Below is a small trained network, with its code and all its weights. Each question gives an input and a target symbol and asks what happens when units are switched off, that is, made to give their printed mean instead of their output.

import numpy as np


def w(rows, s, z=0):
    codes = np.array(rows[::2]) - 128.0
    scale = np.full(codes.shape[1], s)
    scale[-1] = z or s
    return codes * scale


def norm(h):
    return h / np.sqrt((h * h).mean(-1, keepdims=True) + 1e-5)


def f(y):
    return y / 2 * (1 + np.tanh(0.7978845608 * (y + 0.044715 * y**3)))


def softmax(a):
    e = np.exp(a - a.max(-1, keepdims=True))
    return e / e.sum(-1, keepdims=True)


def log_softmax(a):
    a = a - a.max(-1, keepdims=True)
    return a - np.log(np.exp(a).sum(-1, keepdims=True))


def net(x, mask):
    ids = ['ΛΣΦΨΩαβγδεζθμξπτ'.index(c) for c in x.split()]
    T = len(ids)
    res = E[ids] + P[:T]
    r = norm(res)
    for j in range(2):
        rows = slice(3 * j, 3 * j + 3)
        q, k, v = (r @ M[0][rows].T for M in (Q, K, V))
        z = softmax(np.where(np.tri(T) > 0, q @ k.T / 3**0.5, -1e9)) @ v
        o = O[0][rows]
        res = res + np.where(mask[j], z, o[:, -1]) @ o[:, :-1]
    y = f(norm(res) @ A[0][:, :-1].T + A[0][:, -1])
    res = res + np.where(mask[2:10], y, B[0][:, -1]) @ B[0][:, :-1]
    return log_softmax(norm(res)[-1] @ U[:, :-1].T + U[:, -1])


Q, K, V, O, A, B = {}, {}, {}, {}, {}, {}
E = w([
[179,79,167,140],'Λ',
[126,71,157,151],'Σ',
[96,121,94,122],'Φ',
[101,44,140,144],'Ψ',
[184,75,168,143],'Ω',
[152,59,160,169],'α',
[211,143,113,46],'β',
[185,110,190,147],'γ',
[115,179,224,104],'δ',
[169,166,135,38],'ε',
[110,173,163,141],'ζ',
[100,89,194,54],'θ',
[124,249,100,46],'μ',
[97,90,203,40],'ξ',
[163,184,91,174],'π',
[173,180,90,167],'τ',
],0.016)
P = w([
[188,82,2,40],'0',
[68,59,104,208],'1',
[76,82,114,193],'2',
[91,97,121,184],'3',
[106,111,133,172],'4',
[119,128,148,160],'5',
[121,133,153,154],'6',
[130,145,162,148],'7',
[130,152,167,138],'8',
[132,162,171,128],'9',
[137,164,171,126],'10',
[127,160,158,124],'11',
[121,128,140,125],'12',
],0.0074)
Q[0] = w([
[137,128,167,173],'H0',
[144,255,56,65],'H0',
[117,147,195,117],'H0',
[146,78,164,84],'H1',
[84,128,23,129],'H1',
[187,121,218,149],'H1',
],0.011)
K[0] = w([
[93,223,235,37],'H0',
[84,91,30,153],'H0',
[203,114,238,59],'H0',
[72,221,151,84],'H1',
[86,2,181,132],'H1',
[63,189,153,149],'H1',
],0.007)
V[0] = w([
[175,111,210,96],'H0',
[185,124,96,180],'H0',
[102,6,137,108],'H0',
[103,96,144,48],'H1',
[121,68,91,131],'H1',
[181,98,117,151],'H1',
],0.015)
O[0] = w([
[146,76,253,243,255],'H0',
[178,116,34,248,112],'H0',
[193,54,164,55,213],'H0',
[214,217,210,136,127],'H1',
[143,83,139,199,116],'H1',
[60,179,192,117,138],'H1',
],0.0078,0.0063)
A[0] = w([
[90,165,113,179,254],'N0',
[119,112,165,102,81],'N1',
[88,21,129,157,212],'N2',
[108,132,122,102,62],'N3',
[244,179,137,96,190],'N4',
[166,98,131,183,205],'N5',
[105,182,208,78,230],'N6',
[166,98,155,232,176],'N7',
],0.011,0.0045)
B[0] = w([
[150,190,30,40,160],'N0',
[254,87,155,219,145],'N1',
[136,243,87,142,231],'N2',
[104,71,219,192,116],'N3',
[106,219,36,197,185],'N4',
[110,144,40,100,208],'N5',
[121,121,20,91,221],'N6',
[23,121,113,71,254],'N7',
],0.0074,0.0084)
U = w([
[152,127,101,125,26],'Λ',
[166,112,102,108,78],'Σ',
[139,123,105,111,31],'Φ',
[143,84,95,91,88],'Ψ',
[154,81,93,153,136],'Ω',
[125,61,85,119,120],'α',
[127,128,110,127,38],'β',
[99,141,140,234,139],'γ',
[82,211,179,78,59],'δ',
[119,182,139,137,48],'ε',
[97,135,49,4,122],'ζ',
[151,108,178,92,182],'θ',
[161,197,48,84,253],'μ',
[156,111,180,79,192],'ξ',
[82,93,104,73,113],'π',
[95,110,114,93,143],'τ',
],0.015,0.0058)

Each question gives the input, a string of symbols that net reads in full, and the target symbol t.
The units are the heads (3 rows each of Q, K, V and O) and the neurons (one row each of A and B). Each row of codes is followed by its name. A weight is (code - 128) times the scale printed after its matrix; where a second scale follows, it is the last column's (O, A, B and U).
mask holds one flag per unit, heads first, then neurons. A switched-off unit (its flag False) gives its mean, the last column of its rows in O or B, instead of its output. The means were averaged over made-up inputs and are rounded, as every weight is.
A unit's drop is (log p(t) with every unit on - log p(t) with that unit switched off) / (log p(t) with every unit on - log p(t) with every unit switched off).
The circuit of an input: a set's keep is (log p(t) with only the set's units on - log p(t) with every unit switched off) / (log p(t) with every unit on - log p(t) with every unit switched off). Starting from all 10 units, units are removed one at a time, each time the one whose removal leaves the highest keep (on an exact tie, the one counted first), for as long as the keep stays at least 0.8.
units of the circuit, in order: the units of the circuit, biggest drop first
most important unit: the unit with the biggest drop
k most important neurons: the k neurons with the biggest drops, biggest first
heads that matter: for each layer, one digit per head in row order, 1 if its drop is at least 0.15 and else 0, layers parted by /
input γ θ ξ Σ, target ξ: units of the circuit, in order => (H0)
input Ω Ω α Ψ α ζ γ μ δ, target μ: 2 most important neurons => (N6 N7)
input Φ θ γ Φ Λ γ γ Ψ, target γ: heads that matter => 10
input Φ γ γ Ω, target γ: heads that matter => 11
input α γ Ψ, target γ: 2 most important neurons => (N2 N6)
input Φ Φ α θ Ω δ ξ Ω γ γ ξ Ω, target ξ: heads that matter => 11
input Φ γ γ Λ Φ γ Ω ζ μ μ δ, target μ: heads that matter => 01
input Σ γ γ ξ, target ξ: heads that matter => 00
input ξ Φ β δ γ μ θ ε γ ζ ζ Φ Ω, target ζ: 2 most important neurons => (N7 N5)
input δ μ ε μ γ π Φ Σ ξ Ω Λ, target ξ: units of the circuit, in order => (H0 H1)
input δ Φ Λ, target δ: units of the circuit, in order => (H0 H1)
input δ γ γ Ω γ ξ Ω ε α μ γ Φ Ω, target γ: heads that matter => 10
input ε β α Ω δ ε μ Σ Φ θ, target ξ: heads that matter => 10
input α μ γ, target μ: heads that matter => 01
input μ γ Ω γ γ β Σ, target γ: 2 most important neurons => (N6 N2)
input Ω ζ Σ Σ, target ζ: most important unit => N2
input τ μ Φ θ γ Φ Φ ζ α, target ζ: 3 most important neurons => (N7 N5 N4)
input θ γ ζ ζ Ω α, target ζ: heads that matter => 00
input ξ Ω β δ Φ ξ γ, target ξ: 2 most important neurons => (N2 N6)
input θ Ω Φ, target μ: units of the circuit, in order => (N2 N7 H1 H0)
input Ψ Ω β μ Σ, target μ: units of the circuit, in order => (N2)
input μ Φ Ω, target μ: heads that matter => 00
input Ω θ Φ, target μ: heads that matter => 11
input Φ Ω γ δ θ γ Φ α Ψ ξ, target ξ: heads that matter => 10
input Λ Ψ Φ γ γ Ω Σ ζ, target ζ: 2 most important neurons => (N7 N0)
input Ω δ θ α μ Ω, target μ: heads that matter => 01
input Φ τ Ψ τ γ Φ γ ε θ μ θ Φ Ω, target θ: units of the circuit, in order => (H0)
